Here is a tiny trained network, its code and every weight. The questions are about switching its units off for an input and a target symbol, where a switched-off unit gives its printed mean instead of its output.

import numpy as np


def w(rows, s, z=0):
    codes = np.array(rows[::2]) - 128.0
    scale = np.full(codes.shape[1], s)
    scale[-1] = z or s
    return codes * scale


def f(y):
    return np.maximum(y, 0)


def softmax(a):
    e = np.exp(a - a.max(-1, keepdims=True))
    return e / e.sum(-1, keepdims=True)


def log_softmax(a):
    a = a - a.max(-1, keepdims=True)
    return a - np.log(np.exp(a).sum(-1, keepdims=True))


def net(x, mask):
    ids = ['αβγδεζηθλμπστφψω'.index(c) for c in x.split()]
    T = len(ids)
    res = E[ids] + P[:T]
    u = 0
    for l in range(3):
        q, k, v = (res @ M[l].T for M in (Q, K, V))
        z = softmax(np.where(np.tri(T) > 0, q @ k.T / 2**0.5, -1e9)) @ v
        res = res + np.where(mask[u], z, O[l][:, -1]) @ O[l][:, :-1]
        u += 1
        y = f(res @ A[l][:, :-1].T + A[l][:, -1])
        res = res + np.where(mask[u : u + 8], y, B[l][:, -1]) @ B[l][:, :-1]
        u += 8
    return log_softmax(res[-1] @ U[:, :-1].T + U[:, -1])


Q, K, V, O, A, B = {}, {}, {}, {}, {}, {}
E = w([
[119,180,84],'α',
[181,178,73],'β',
[94,71,42],'γ',
[40,62,201],'δ',
[103,83,52],'ε',
[37,77,212],'ζ',
[30,70,202],'η',
[83,159,172],'θ',
[43,59,213],'λ',
[79,158,163],'μ',
[52,20,207],'π',
[125,173,113],'σ',
[155,163,34],'τ',
[76,172,180],'φ',
[108,8,180],'ψ',
[163,164,68],'ω',
],0.016)
P = w([
[8,228,254],'0',
[112,99,168],'1',
[118,92,162],'2',
[122,89,146],'3',
[120,83,129],'4',
[127,78,124],'5',
[123,76,104],'6',
[125,72,101],'7',
[123,74,84],'8',
[125,70,86],'9',
[123,72,68],'10',
[122,69,61],'11',
],0.0088)
Q[0] = w([
[229,103,89],'0.h1',
[243,82,115],'0.h1',
],0.011)
K[0] = w([
[240,77,50],'0.h1',
[254,33,150],'0.h1',
],0.006)
V[0] = w([
[166,82,153],'0.h1',
[1,201,40],'0.h1',
],0.0065)
O[0] = w([
[119,41,2,231],'0.h1',
[176,88,192,254],'0.h1',
],0.012,0.00052)
A[0] = w([
[165,104,82,102],'0.n1',
[192,196,160,3],'0.n2',
[64,174,58,165],'0.n3',
[122,132,125,107],'0.n4',
[27,143,171,175],'0.n5',
[23,177,88,79],'0.n6',
[126,197,175,147],'0.n7',
[175,245,132,177],'0.n8',
],0.011,0.0067)
B[0] = w([
[180,75,86,156],'0.n1',
[215,202,2,131],'0.n2',
[160,106,189,166],'0.n3',
[116,151,137,128],'0.n4',
[163,83,237,255],'0.n5',
[105,195,203,143],'0.n6',
[212,132,80,164],'0.n7',
[113,100,19,157],'0.n8',
],0.0085,0.009)
Q[1] = w([
[188,249,39],'1.h1',
[254,174,219],'1.h1',
],0.0072)
K[1] = w([
[163,194,88],'1.h1',
[219,254,231],'1.h1',
],0.0066)
V[1] = w([
[254,123,86],'1.h1',
[243,48,245],'1.h1',
],0.0059)
O[1] = w([
[253,165,146,104],'1.h1',
[50,201,37,250],'1.h1',
],0.0066,0.02)
A[1] = w([
[103,202,7,157],'1.n1',
[112,228,116,129],'1.n2',
[185,86,37,187],'1.n3',
[159,169,105,2],'1.n4',
[171,118,94,88],'1.n5',
[138,136,56,126],'1.n6',
[216,144,114,107],'1.n7',
[168,55,176,114],'1.n8',
],0.011,0.0099)
B[1] = w([
[211,101,241,253],'1.n1',
[189,162,73,180],'1.n2',
[12,125,141,255],'1.n3',
[104,179,169,131],'1.n4',
[93,98,71,149],'1.n5',
[48,158,162,188],'1.n6',
[86,91,117,163],'1.n7',
[155,208,196,141],'1.n8',
],0.011,0.009)
Q[2] = w([
[116,136,2],'2.h1',
[11,111,189],'2.h1',
],0.0094)
K[2] = w([
[150,85,2],'2.h1',
[20,23,120],'2.h1',
],0.0072)
V[2] = w([
[132,22,168],'2.h1',
[254,81,173],'2.h1',
],0.0084)
O[2] = w([
[148,254,84,181],'2.h1',
[100,75,127,5],'2.h1',
],0.01,0.019)
A[2] = w([
[107,249,85,85],'2.n1',
[81,118,144,46],'2.n2',
[106,51,93,94],'2.n3',
[83,102,40,86],'2.n4',
[103,119,44,79],'2.n5',
[78,144,120,2],'2.n6',
[131,154,106,156],'2.n7',
[160,98,24,129],'2.n8',
],0.013,0.0073)
B[2] = w([
[128,42,89,250],'2.n1',
[254,112,69,148],'2.n2',
[121,150,88,128],'2.n3',
[217,129,73,140],'2.n4',
[218,113,146,136],'2.n5',
[228,155,167,157],'2.n6',
[104,114,82,155],'2.n7',
[100,154,203,128],'2.n8',
],0.0071,0.024)
U = w([
[2,135,144,253],'α',
[102,85,40,215],'β',
[143,145,106,50],'γ',
[130,126,122,38],'δ',
[127,122,116,43],'ε',
[140,155,101,43],'ζ',
[129,92,123,66],'η',
[131,136,108,36],'θ',
[141,161,124,48],'λ',
[129,88,121,63],'μ',
[139,147,121,71],'π',
[125,113,118,48],'σ',
[135,42,122,98],'τ',
[131,136,125,64],'φ',
[172,200,90,52],'ψ',
[147,154,98,60],'ω',
],0.015,0.0049)

Each question gives the input, a string of symbols that net reads in full, and the target symbol t.
The units are the heads (2 rows each of Q, K, V and O) and the neurons (one row each of A and B). Each row of codes is followed by its name. A weight is (code - 128) times the scale printed after its matrix; where a second scale follows, it is the last column's (O, A, B and U).
mask holds one flag per unit, layer by layer, with each layer's heads first. A switched-off unit (its flag False) gives its mean, the last column of its rows in O or B, instead of its output. The means were averaged over made-up inputs and are rounded, as every weight is.
A unit's drop is (log p(t) with every unit on - log p(t) with that unit switched off) / (log p(t) with every unit on - log p(t) with every unit switched off).
The circuit of an input: a set's keep is (log p(t) with only the set's units on - log p(t) with every unit switched off) / (log p(t) with every unit on - log p(t) with every unit switched off). Starting from the 12 units with the biggest drops (on a tie, the unit counted first), units are removed one at a time, each time the one whose removal leaves the highest keep (on an exact tie, the one counted first), for as long as the keep stays at least 0.8.
units of the circuit, in order: the units of the circuit, biggest drop first
top k neurons: the k neurons with the biggest drops, biggest first
top k neurons in layer l: the k neurons of layer l with the biggest drops, biggest first
input ψ ψ λ ψ ζ ε, target α: top 4 neurons : [1.n1 0.n5 1.n3 0.n6]
input ε γ π μ ψ λ ψ φ δ δ, target β: units of the circuit, in order : [1.n1 1.n3]
input θ σ θ δ ψ ψ π τ, target α: units of the circuit, in order : [1.n3 1.n6]
input ψ ψ ψ φ γ ω π ψ μ μ θ, target β: units of the circuit, in order : [2.n1 1.n1 0.h1 1.h1]
input ω π ψ σ σ ψ ψ, target β: units of the circuit, in order : [1.n1]
input φ φ η τ θ, target τ: top 3 neurons in layer 0 : [0.n7 0.n5 0.n2]
input π φ φ, target ψ: units of the circuit, in order : [1.n2 2.h1]
input σ ζ γ ψ φ φ θ ψ ω φ ζ, target β: units of the circuit, in order : [1.n1 1.n3]
input ψ σ θ ω, target α: top 4 neurons : [1.n3 1.n1 0.n8 1.n6]
input ψ θ λ δ τ λ φ, target β: top 2 neurons in layer 1 : [1.n2 1.n1]
input δ φ ψ, target α: units of the circuit, in order : [1.h1 0.n5]
input ψ φ φ φ, target β: units of the circuit, in order : [1.n1 2.n1 0.n5]
input γ γ π ε β ψ φ π, target β: units of the circuit, in order : [1.n1 2.n4]
input φ ψ η π φ φ μ, target τ: top 4 neurons : [1.n3 0.n7 1.n2 0.n5]
input π λ β γ φ, target ψ: top 4 neurons : [1.n1 0.n5 1.n2 1.n3]
input θ γ σ α ω, target α: top 2 neurons in layer 1 : [1.n1 1.n3]
input ψ β ψ π φ δ π π θ ζ π θ, target β: top 3 neurons : [2.n1 0.n3 1.n2]
input τ γ μ π λ ψ μ γ λ, target β: top 2 neurons in layer 2 : [2.n1 2.n7]
input ψ φ φ ω ψ φ η φ μ, target β: units of the circuit, in order : [2.n1 1.h1 0.h1 1.n1]
input δ φ ζ λ δ λ ψ τ ζ, target β: top 3 neurons in layer 0 : [0.n7 0.n5 0.n1]
input β ψ π φ ψ ε, target α: top 2 neurons : [1.n1 1.n3]
input φ φ π φ, target τ: top neuron : [0.n7]
input ψ β ψ θ π π ε λ ω ψ π μ, target β: top 2 neurons : [2.n1 0.n3]
input φ ψ γ μ φ ψ α α ψ μ, target τ: top 2 neurons : [0.n7 1.n3]
input σ φ δ ψ γ ψ β, target α: top 3 neurons : [1.n1 1.n3 0.n3]
input θ ψ λ ψ π γ τ π, target β: top 3 neurons : [1.n1 0.n5 2.n1]
input γ φ φ γ ψ, target α: top neuron in layer 1 : [1.n8]
input β π π α π ψ ψ φ π β, target β: top neuron in layer 1 : [1.n5]
input φ ψ ε λ ψ ζ ψ π ζ ψ φ, target τ: top 3 neurons in layer 1 : [1.n3 1.n2 1.n1]
input τ γ ψ β, target α: top 3 neurons in layer 1 : [1.n1 1.n3 1.n6]
